Below is a small trained network, with its code and all its weights. Each question gives an input and a target symbol and asks what happens when units are switched off, that is, made to give their printed mean instead of their output.

import numpy as np


def w(rows, s, z=0):
    codes = np.array(rows[::2]) - 128.0
    scale = np.full(codes.shape[1], s)
    scale[-1] = z or s
    return codes * scale


def norm(h):
    return h / np.sqrt((h * h).mean(-1, keepdims=True) + 1e-5)


def softmax(a):
    e = np.exp(a - a.max(-1, keepdims=True))
    return e / e.sum(-1, keepdims=True)


def log_softmax(a):
    a = a - a.max(-1, keepdims=True)
    return a - np.log(np.exp(a).sum(-1, keepdims=True))


def net(x, mask):
    ids = ['αγδεζμτφ'.index(c) for c in x.split()]
    T = len(ids)
    res = E[ids] + P[:T]
    u = 0
    for l in range(2):
        r = norm(res)
        for j in range(3):
            rows = slice(3 * j, 3 * j + 3)
            q, k, v = (r @ M[l][rows].T for M in (Q, K, V))
            z = softmax(np.where(np.tri(T) > 0, q @ k.T / 3**0.5, -1e9)) @ v
            o = O[l][rows]
            res = res + np.where(mask[u + j], z, o[:, -1]) @ o[:, :-1]
        u += 3
    return log_softmax(norm(res)[-1] @ U[:, :-1].T + U[:, -1])


Q, K, V, O = {}, {}, {}, {}
E = w([
[96,193,102,116,122,199,137,195],'α',
[110,141,63,141,78,91,108,83],'γ',
[164,179,160,97,99,67,139,127],'δ',
[195,126,168,175,174,171,124,87],'ε',
[140,137,149,89,88,3,69,103],'ζ',
[192,16,74,110,138,124,190,227],'μ',
[151,126,160,63,104,190,71,125],'τ',
[101,92,114,179,143,118,70,117],'φ',
],0.02)
P = w([
[193,92,216,240,2,60,43,113],'0',
[200,131,151,195,70,87,44,133],'1',
[174,139,111,161,116,105,59,139],'2',
[163,140,93,142,140,113,77,131],'3',
[154,140,85,131,150,121,87,128],'4',
[142,140,75,118,154,132,99,119],'5',
[131,139,72,103,152,140,106,116],'6',
[120,134,66,102,154,148,112,113],'7',
[110,131,66,94,145,146,118,109],'8',
[99,127,67,92,144,157,124,108],'9',
[82,122,65,88,138,167,128,114],'10',
],0.0086)
Q[0] = w([
[67,105,155,99,160,133,195,159],'0.h0',
[126,97,86,69,132,145,142,80],'0.h0',
[131,141,168,144,86,109,112,131],'0.h0',
[94,25,189,83,146,141,137,57],'0.h1',
[50,46,120,156,160,93,144,83],'0.h1',
[113,214,167,136,54,179,247,177],'0.h1',
[146,124,79,7,132,89,2,166],'0.h2',
[191,165,92,206,122,107,55,186],'0.h2',
[156,72,203,44,240,140,51,159],'0.h2',
],0.008)
K[0] = w([
[116,147,135,148,89,152,175,180],'0.h0',
[137,95,91,141,133,94,155,105],'0.h0',
[117,165,132,105,151,112,133,118],'0.h0',
[137,146,188,206,135,146,86,86],'0.h1',
[103,159,91,163,114,118,10,79],'0.h1',
[155,43,60,106,111,137,169,159],'0.h1',
[151,77,77,103,77,123,147,196],'0.h2',
[99,128,124,180,111,93,153,121],'0.h2',
[164,76,140,132,89,124,114,115],'0.h2',
],0.011)
V[0] = w([
[177,68,1,85,133,143,177,252],'0.h0',
[204,24,136,68,152,150,22,86],'0.h0',
[37,201,166,107,157,166,82,45],'0.h0',
[102,212,101,131,79,148,40,83],'0.h1',
[126,162,228,80,78,149,214,207],'0.h1',
[156,169,158,166,92,156,92,184],'0.h1',
[147,153,170,145,231,167,132,149],'0.h2',
[137,144,67,192,128,58,170,170],'0.h2',
[161,168,173,164,109,102,29,69],'0.h2',
],0.0083)
O[0] = w([
[66,120,67,109,167,168,175,108,123],'0.h0',
[120,122,169,139,67,121,132,104,253],'0.h0',
[254,173,147,205,112,113,74,193,52],'0.h0',
[110,127,181,80,119,100,60,108,203],'0.h1',
[167,140,189,167,80,114,121,117,75],'0.h1',
[121,98,134,110,74,122,101,129,253],'0.h1',
[127,124,76,91,179,120,124,111,84],'0.h2',
[176,188,200,150,52,130,142,80,187],'0.h2',
[130,82,65,106,136,107,106,114,201],'0.h2',
],0.0097,0.0053)
Q[1] = w([
[244,121,149,144,158,181,115,203],'1.h0',
[200,36,157,138,80,105,83,150],'1.h0',
[122,78,139,89,181,129,125,23],'1.h0',
[100,199,165,78,167,117,142,152],'1.h1',
[153,75,100,180,112,229,56,68],'1.h1',
[70,101,116,118,114,185,84,27],'1.h1',
[11,139,96,129,147,131,47,58],'1.h2',
[176,92,54,98,125,151,182,116],'1.h2',
[96,182,144,145,94,191,50,178],'1.h2',
],0.011)
K[1] = w([
[214,174,157,188,125,181,109,155],'1.h0',
[175,129,205,189,112,93,45,74],'1.h0',
[115,91,148,88,191,174,99,85],'1.h0',
[173,216,149,60,67,141,120,180],'1.h1',
[98,20,37,118,209,157,207,161],'1.h1',
[43,66,138,93,151,117,192,119],'1.h1',
[17,79,92,60,78,126,89,107],'1.h2',
[156,119,6,144,166,161,231,148],'1.h2',
[49,145,188,92,60,221,59,191],'1.h2',
],0.011)
V[1] = w([
[156,224,124,176,120,104,79,150],'1.h0',
[125,88,139,161,180,127,185,72],'1.h0',
[105,39,178,93,62,153,150,94],'1.h0',
[113,94,144,172,179,152,67,113],'1.h1',
[115,169,140,1,107,181,124,88],'1.h1',
[122,220,178,160,125,130,74,95],'1.h1',
[36,150,145,102,92,139,147,243],'1.h2',
[144,118,142,144,137,153,89,64],'1.h2',
[83,63,118,82,153,161,108,156],'1.h2',
],0.01)
O[1] = w([
[167,2,142,194,154,178,187,199,96],'1.h0',
[135,141,138,159,14,89,27,132,72],'1.h0',
[166,202,48,46,120,26,131,88,254],'1.h0',
[153,204,135,96,54,54,180,152,127],'1.h1',
[50,104,78,155,137,59,158,102,181],'1.h1',
[83,134,104,107,49,80,77,56,97],'1.h1',
[214,165,157,118,79,70,64,90,171],'1.h2',
[41,201,157,119,120,172,151,136,148],'1.h2',
[110,94,142,195,51,176,136,37,163],'1.h2',
],0.0084,0.0075)
U = w([
[148,188,199,189,7,109,87,65,163],'α',
[135,164,40,27,153,101,110,101,2],'γ',
[84,66,89,78,131,136,212,86,110],'δ',
[10,97,161,146,153,164,130,126,226],'ε',
[154,151,118,160,145,88,181,160,131],'ζ',
[179,118,111,163,178,141,103,78,105],'μ',
[122,153,216,99,113,192,173,89,114],'τ',
[125,156,90,202,68,188,134,152,178],'φ',
],0.011,0.0063)

Each question gives the input, a string of symbols that net reads in full, and the target symbol t.
The units are the heads (3 rows each of Q, K, V and O). Each row of codes is followed by its name. A weight is (code - 128) times the scale printed after its matrix; where a second scale follows, it is the last column's (O and U).
mask holds one flag per head, layer by layer. A switched-off head (its flag False) gives its mean, the last column of its rows in O, instead of its output. The means were averaged over made-up inputs and are rounded, as every weight is.
A unit's drop is (log p(t) with every unit on - log p(t) with that unit switched off) / (log p(t) with every unit on - log p(t) with every unit switched off).
The circuit of an input: a set's keep is (log p(t) with only the set's units on - log p(t) with every unit switched off) / (log p(t) with every unit on - log p(t) with every unit switched off). Starting from all 6 units, units are removed one at a time, each time the one whose removal leaves the highest keep (on an exact tie, the one counted first), for as long as the keep stays at least 0.8.
circuit, biggest first: the units of the circuit, biggest drop first
most important unit: the unit with the biggest drop
which heads matter: for each layer, one digit per head in row order, 1 if its drop is at least 0.15 and else 0, layers parted by /
drop when u is switched off: that unit's drop, to one decimal
input α μ γ, target γ: circuit, biggest first => 1.h0, 1.h1, 0.h1
input ζ μ α τ ε α δ α τ ε, target μ: most important unit => 0.h0
input ε γ γ γ μ φ ε φ ζ τ, target τ: which heads matter => 001 / 010
input α α ε φ α δ δ γ α α, target ε: circuit, biggest first => 1.h0, 0.h0
input δ φ δ α α γ ζ α α τ, target α: which heads matter => 110 / 011
input ε δ φ α δ μ α α μ, target γ: which heads matter => 110 / 100
input ζ ζ α τ ε γ γ μ τ α α, target φ: circuit, biggest first => 0.h1, 1.h0
input ε μ ε ε τ τ τ τ, target τ: which heads matter => 101 / 010
input ε φ ζ ζ ζ δ α μ ε, target μ: circuit, biggest first => 1.h1, 0.h2, 0.h0
input μ ε α δ, target ζ: circuit, biggest first => 1.h2, 0.h1
input α τ γ φ ε γ τ ε τ τ ε, target δ: which heads matter => 101 / 111
input φ γ φ, target γ: which heads matter => 011 / 111
input α φ α α φ α φ ε γ, target α: which heads matter => 100 / 010
input α α ε τ δ α, target δ: most important unit => 1.h0
input δ α ε φ δ α ε, target γ: which heads matter => 111 / 011
input α γ ε ε τ δ γ α ε α, target δ: which heads matter => 110 / 111
input ε ε α φ ζ α δ γ, target α: which heads matter => 101 / 010
input δ γ ε α α α ε φ, target α: which heads matter => 100 / 010
input γ γ δ α α ζ α φ γ φ ε, target α: drop when 1.h0 is switched off => 0.7
input ε ε φ φ ε ζ ε ε, target ε: circuit, biggest first => 1.h2
input α ε α α φ α τ α, target ε: drop when 0.h0 is switched off => 1.0
input τ μ ζ γ ε μ τ α φ, target α: drop when 1.h2 is switched off => 0.3
input τ α γ ε ε, target γ: drop when 1.h1 is switched off => 0.9
